Below is a small trained network, with its code and all its weights. Each question gives an input and a target symbol and asks what happens when units are switched off, that is, made to give their printed mean instead of their output.

import numpy as np


def w(rows, s, z=0):
    codes = np.array(rows[::2]) - 128.0
    scale = np.full(codes.shape[1], s)
    scale[-1] = z or s
    return codes * scale


def norm(h):
    return h / np.sqrt((h * h).mean(-1, keepdims=True) + 1e-5)


def f(y):
    return y / 2 * (1 + np.tanh(0.7978845608 * (y + 0.044715 * y**3)))


def softmax(a):
    e = np.exp(a - a.max(-1, keepdims=True))
    return e / e.sum(-1, keepdims=True)


def log_softmax(a):
    a = a - a.max(-1, keepdims=True)
    return a - np.log(np.exp(a).sum(-1, keepdims=True))


def net(x, mask):
    ids = ['γηλμξπτφψ'.index(c) for c in x.split()]
    T = len(ids)
    res = E[ids] + P[:T]
    u = 0
    for l in range(3):
        q, k, v = (norm(res) @ M[l].T for M in (Q, K, V))
        z = softmax(np.where(np.tri(T) > 0, q @ k.T / 4**0.5, -1e9)) @ v
        res = res + np.where(mask[u], z, O[l][:, -1]) @ O[l][:, :-1]
        u += 1
        y = f(norm(res) @ A[l][:, :-1].T + A[l][:, -1])
        res = res + np.where(mask[u : u + 4], y, B[l][:, -1]) @ B[l][:, :-1]
        u += 4
    return log_softmax(norm(res)[-1] @ U[:, :-1].T + U[:, -1])


Q, K, V, O, A, B = {}, {}, {}, {}, {}, {}
E = w([
[202,64,81,207],'γ',
[83,179,96,138],'η',
[121,186,150,100],'λ',
[184,117,121,146],'μ',
[154,149,196,222],'ξ',
[134,123,131,124],'π',
[121,136,150,106],'τ',
[91,70,3,132],'φ',
[197,71,180,51],'ψ',
],0.028)
P = w([
[61,40,116,170],'0',
[24,47,92,155],'1',
[216,197,95,159],'2',
[18,97,65,134],'3',
[243,234,94,152],'4',
[23,128,40,126],'5',
[246,254,109,145],'6',
[15,143,31,117],'7',
[241,253,117,132],'8',
[9,135,33,116],'9',
[252,241,151,126],'10',
],0.0058)
Q[0] = w([
[167,113,25,6],'0.h1',
[183,244,183,195],'0.h1',
[174,146,154,247],'0.h1',
[106,158,197,139],'0.h1',
],0.018)
K[0] = w([
[191,160,63,36],'0.h1',
[136,196,192,225],'0.h1',
[176,110,148,253],'0.h1',
[82,126,168,135],'0.h1',
],0.023)
V[0] = w([
[127,120,151,120],'0.h1',
[128,162,105,190],'0.h1',
[120,63,54,8],'0.h1',
[129,131,160,156],'0.h1',
],0.016)
O[0] = w([
[142,147,110,129,124],'0.h1',
[125,116,198,173,175],'0.h1',
[63,59,62,7,2],'0.h1',
[151,152,130,144,152],'0.h1',
],0.014,0.007)
A[0] = w([
[53,174,69,122,26],'0.n1',
[108,201,174,7,156],'0.n2',
[183,123,234,17,23],'0.n3',
[45,242,223,55,254],'0.n4',
],0.019,0.0041)
B[0] = w([
[67,147,99,49,157],'0.n1',
[96,171,213,151,202],'0.n2',
[241,147,66,74,139],'0.n3',
[86,251,156,135,253],'0.n4',
],0.022,0.013)
Q[1] = w([
[107,104,163,139],'1.h1',
[151,143,38,235],'1.h1',
[251,107,142,67],'1.h1',
[113,84,181,153],'1.h1',
],0.027)
K[1] = w([
[129,84,165,105],'1.h1',
[214,167,151,244],'1.h1',
[208,53,3,94],'1.h1',
[153,40,175,93],'1.h1',
],0.02)
V[1] = w([
[193,17,197,72],'1.h1',
[78,85,77,210],'1.h1',
[254,25,226,22],'1.h1',
[87,189,88,166],'1.h1',
],0.0055)
O[1] = w([
[111,115,215,169,12],'1.h1',
[122,106,236,56,101],'1.h1',
[104,100,254,238,5],'1.h1',
[135,131,94,102,196],'1.h1',
],0.0053,0.0031)
A[1] = w([
[18,174,36,192,12],'1.n1',
[112,201,204,116,3],'1.n2',
[123,65,2,191,5],'1.n3',
[193,88,50,67,152],'1.n4',
],0.022,0.0039)
B[1] = w([
[134,218,120,79,181],'1.n1',
[146,180,82,183,252],'1.n2',
[215,2,138,175,142],'1.n3',
[177,159,142,211,163],'1.n4',
],0.029,0.013)
Q[2] = w([
[51,68,137,153],'2.h1',
[254,177,79,68],'2.h1',
[145,123,39,187],'2.h1',
[211,126,38,106],'2.h1',
],0.025)
K[2] = w([
[82,73,202,175],'2.h1',
[250,144,61,53],'2.h1',
[172,141,81,193],'2.h1',
[250,100,97,107],'2.h1',
],0.024)
V[2] = w([
[152,97,108,89],'2.h1',
[175,135,250,66],'2.h1',
[125,68,43,109],'2.h1',
[243,149,149,29],'2.h1',
],0.018)
O[2] = w([
[181,109,91,142,68],'2.h1',
[248,145,183,88,141],'2.h1',
[141,88,60,183,2],'2.h1',
[230,149,94,32,215],'2.h1',
],0.018,0.0074)
A[2] = w([
[98,207,83,91,155],'2.n1',
[130,120,5,147,2],'2.n2',
[110,179,166,107,134],'2.n3',
[106,48,88,3,132],'2.n4',
],0.033,0.0043)
B[2] = w([
[122,28,105,115,253],'2.n1',
[133,222,64,144,158],'2.n2',
[139,88,161,97,249],'2.n3',
[45,190,154,253,162],'2.n4',
],0.032,0.018)
U = w([
[133,44,117,168,198],'γ',
[85,99,88,82,202],'η',
[44,205,157,85,49],'λ',
[110,50,244,105,60],'μ',
[134,159,198,236,4],'ξ',
[29,58,127,194,196],'π',
[93,48,110,97,241],'τ',
[102,144,38,173,197],'φ',
[200,138,122,75,139],'ψ',
],0.011,0.0035)

Each question gives the input, a string of symbols that net reads in full, and the target symbol t.
The units are the heads (4 rows each of Q, K, V and O) and the neurons (one row each of A and B). Each row of codes is followed by its name. A weight is (code - 128) times the scale printed after its matrix; where a second scale follows, it is the last column's (O, A, B and U).
mask holds one flag per unit, layer by layer, with each layer's heads first. A switched-off unit (its flag False) gives its mean, the last column of its rows in O or B, instead of its output. The means were averaged over made-up inputs and are rounded, as every weight is.
A unit's drop is (log p(t) with every unit on - log p(t) with that unit switched off) / (log p(t) with every unit on - log p(t) with every unit switched off).
The circuit of an input: a set's keep is (log p(t) with only the set's units on - log p(t) with every unit switched off) / (log p(t) with every unit on - log p(t) with every unit switched off). Starting from the 12 units with the biggest drops (on a tie, the unit counted first), units are removed one at a time, each time the one whose removal leaves the highest keep (on an exact tie, the one counted first), for as long as the keep stays at least 0.8.
circuit, biggest first: the units of the circuit, biggest drop first
k most important neurons: the k neurons with the biggest drops, biggest first
k most important neurons of layer l: the k neurons of layer l with the biggest drops, biggest first
input λ π η λ π, target π: 2 most important neurons : [0.n4; 1.n1]
input τ τ λ ψ π λ λ τ φ μ η, target φ: 2 most important neurons : [1.n1; 0.n1]
input τ ξ λ η μ π ψ λ ψ τ γ, target ψ: circuit, biggest first : [2.h1; 0.n3]
input π λ μ λ τ τ, target τ: circuit, biggest first : [0.h1; 2.n1]
input π ξ μ π λ γ, target γ: most important neuron : [0.n2]
input λ ψ λ μ μ λ μ μ λ μ π, target ψ: 2 most important neurons : [0.n3; 1.n4]
input ξ ψ λ λ π γ, target γ: 4 most important neurons : [0.n4; 0.n2; 1.n3; 1.n1]
input μ τ π λ μ, target μ: 3 most important neurons of layer 2 : [2.n4; 2.n1; 2.n2]
input λ λ γ λ λ π ψ λ γ λ τ, target ψ: circuit, biggest first : [0.n3; 2.h1]
input γ λ λ ψ λ λ λ τ λ, target ψ: 2 most important neurons : [0.n3; 1.n2]
input μ ψ λ λ μ η γ, target ψ: 4 most important neurons : [0.n2; 1.n4; 0.n3; 1.n2]
input λ ξ η λ φ μ γ, target φ: 3 most important neurons of layer 0 : [0.n4; 0.n2; 0.n1]
input λ μ π η, target η: circuit, biggest first : [2.n1; 1.n1]
input π π λ ψ μ ψ λ π η τ π, target ψ: most important neuron : [1.n4]
input π λ π μ ξ φ π μ μ, target φ: 2 most important neurons : [1.n1; 0.n4]
input π φ λ τ γ, target φ: 2 most important neurons : [0.n2; 1.n3]
input τ τ ξ ψ λ μ ψ μ λ, target ψ: 3 most important neurons : [0.n3; 0.n2; 1.n2]
input ξ λ λ π μ π μ φ λ, target φ: 2 most important neurons of layer 1 : [1.n1; 1.n4]
input λ ψ λ λ π π μ, target ψ: 3 most important neurons : [0.n3; 1.n4; 1.n2]
input ψ μ π ξ π ψ μ ψ μ π, target π: most important neuron : [2.n4]
input λ λ λ ψ, target ψ: 2 most important neurons : [1.n4; 0.n3]
input π ψ τ λ π λ π λ η, target ψ: 2 most important neurons of layer 1 : [1.n2; 1.n4]
input ψ π λ ψ ψ φ η λ τ φ η, target φ: 2 most important neurons of layer 1 : [1.n1; 1.n4]
input λ ξ λ λ γ λ τ μ, target μ: 2 most important neurons of layer 0 : [0.n4; 0.n2]
input λ φ μ μ γ η η π λ, target φ: 3 most important neurons of layer 1 : [1.n2; 1.n1; 1.n4]
input λ λ μ ψ λ λ μ γ τ, target ψ: 2 most important neurons of layer 1 : [1.n2; 1.n4]
input μ ψ η π λ λ ψ λ φ λ τ, target φ: most important neuron of layer 2 : [2.n2]
input λ π λ λ λ ξ η ψ η, target ψ: 3 most important neurons of layer 1 : [1.n4; 1.n2; 1.n3]
